Below is a small trained network, with its code and all its weights. Each question gives an input and a class and asks what happens when units are switched off, that is, made to give their printed mean instead of their output.

import numpy as np


def w(rows, s, z=0):
    codes = np.array(rows[::2]) - 128.0
    scale = np.full(codes.shape[1], s)
    scale[-1] = z or s
    return codes * scale


def f(y):
    return np.maximum(y, 0)


def log_softmax(a):
    a = a - a.max(-1, keepdims=True)
    return a - np.log(np.exp(a).sum(-1, keepdims=True))


def net(x, mask):
    res = np.array(x, float).reshape(1, 8) / 4 @ E
    y = f(res @ A[0][:, :-1].T + A[0][:, -1])
    res = res + np.where(mask, y, B[0][:, -1]) @ B[0][:, :-1]
    return log_softmax(res[-1] @ U[:, :-1].T + U[:, -1])


A, B = {}, {}
E = w([
[128,128,128],'x0',
[159,220,41],'x1',
[127,129,128],'x2',
[101,209,219],'x3',
[255,107,140],'x4',
[127,128,127],'x5',
[128,128,128],'x6',
[128,128,129],'x7',
],0.015)
A[0] = w([
[81,112,191,36],'neuron 0',
[92,87,194,123],'neuron 1',
[79,94,197,50],'neuron 2',
[115,122,147,83],'neuron 3',
[172,165,122,131],'neuron 4',
[187,152,118,116],'neuron 5',
[142,79,160,73],'neuron 6',
[118,89,160,174],'neuron 7',
[113,46,190,213],'neuron 8',
[146,132,111,51],'neuron 9',
[137,181,85,140],'neuron 10',
[44,244,180,135],'neuron 11',
[189,82,96,121],'neuron 12',
[155,175,190,88],'neuron 13',
[254,42,81,118],'neuron 14',
[225,167,212,23],'neuron 15',
[23,79,51,161],'neuron 16',
[146,107,70,96],'neuron 17',
[71,46,13,131],'neuron 18',
[180,27,140,159],'neuron 19',
[140,50,167,164],'neuron 20',
[205,157,154,1],'neuron 21',
[120,210,96,87],'neuron 22',
[99,34,204,240],'neuron 23',
[137,213,67,131],'neuron 24',
[131,61,162,158],'neuron 25',
[149,156,77,166],'neuron 26',
[189,157,126,96],'neuron 27',
],0.013,0.0096)
B[0] = w([
[104,193,126,168],'neuron 0',
[148,179,155,191],'neuron 1',
[129,191,144,178],'neuron 2',
[134,147,114,137],'neuron 3',
[126,124,92,176],'neuron 4',
[132,131,84,179],'neuron 5',
[117,29,156,158],'neuron 6',
[121,141,181,179],'neuron 7',
[101,128,224,227],'neuron 8',
[150,106,142,133],'neuron 9',
[94,116,84,185],'neuron 10',
[53,123,129,243],'neuron 11',
[80,72,91,192],'neuron 12',
[170,153,114,179],'neuron 13',
[70,81,125,254],'neuron 14',
[247,179,137,200],'neuron 15',
[220,167,145,225],'neuron 16',
[120,126,94,170],'neuron 17',
[214,206,144,228],'neuron 18',
[96,85,166,220],'neuron 19',
[80,103,182,201],'neuron 20',
[129,184,121,165],'neuron 21',
[68,108,136,181],'neuron 22',
[155,156,218,251],'neuron 23',
[79,117,89,209],'neuron 24',
[96,97,182,190],'neuron 25',
[115,141,68,190],'neuron 26',
[137,130,96,175],'neuron 27',
],0.012,0.017)
U = w([
[211,105,205,175],'0',
[8,51,164,126],'1',
[165,160,72,251],'2',
[118,8,66,19],'3',
[69,139,185,16],'4',
],0.013,0.011)

Each question gives the input, the list of numbers given to net, and the class t.
The units are the neurons (one row each of A and B). Each row of codes is followed by its name. A weight is (code - 128) times the scale printed after its matrix; where a second scale follows, it is the last column's (A, B and U).
mask holds one flag per neuron, in row order. A switched-off neuron (its flag False) gives its mean, the last column of its row in B, instead of its output. The means were averaged over made-up inputs and are rounded, as every weight is.
A unit's drop is (log p(t) with every unit on - log p(t) with that unit switched off) / (log p(t) with every unit on - log p(t) with every unit switched off).
most important unit: the unit with the biggest drop
k most important neurons: the k neurons with the biggest drops, biggest first
drop when u is switched off: that unit's drop, to one decimal
input [5,-2,-3,2,-6,-1,-4,-5], class 4: most important unit : neuron 11
input [8,7,-4,1,-6,-8,-6,7], class 1: 3 most important neurons : neuron 11; neuron 22; neuron 15
input [0,-7,5,2,2,-5,5,-5], class 0: 4 most important neurons : neuron 23; neuron 11; neuron 14; neuron 24
input [-7,-5,7,8,1,-6,-5,3], class 0: 4 most important neurons : neuron 15; neuron 14; neuron 23; neuron 13
input [1,-7,-2,-5,0,8,4,4], class 0: 4 most important neurons : neuron 23; neuron 18; neuron 11; neuron 16
input [-2,2,-2,-7,0,-2,3,-5], class 2: 2 most important neurons : neuron 18; neuron 16
input [7,-1,-7,4,1,-4,-3,-6], class 0: 2 most important neurons : neuron 14; neuron 24
input [-4,5,6,-6,2,2,-6,-1], class 3: drop when neuron 14 is switched off : 0.2
input [-8,3,8,-5,-4,2,3,2], class 2: drop when neuron 4 is switched off : 0.0
input [-1,4,-8,-5,0,0,-5,5], class 2: drop when neuron 19 is switched off : 0.1
input [2,-1,4,-8,-1,4,0,5], class 0: drop when neuron 18 is switched off : 1.9
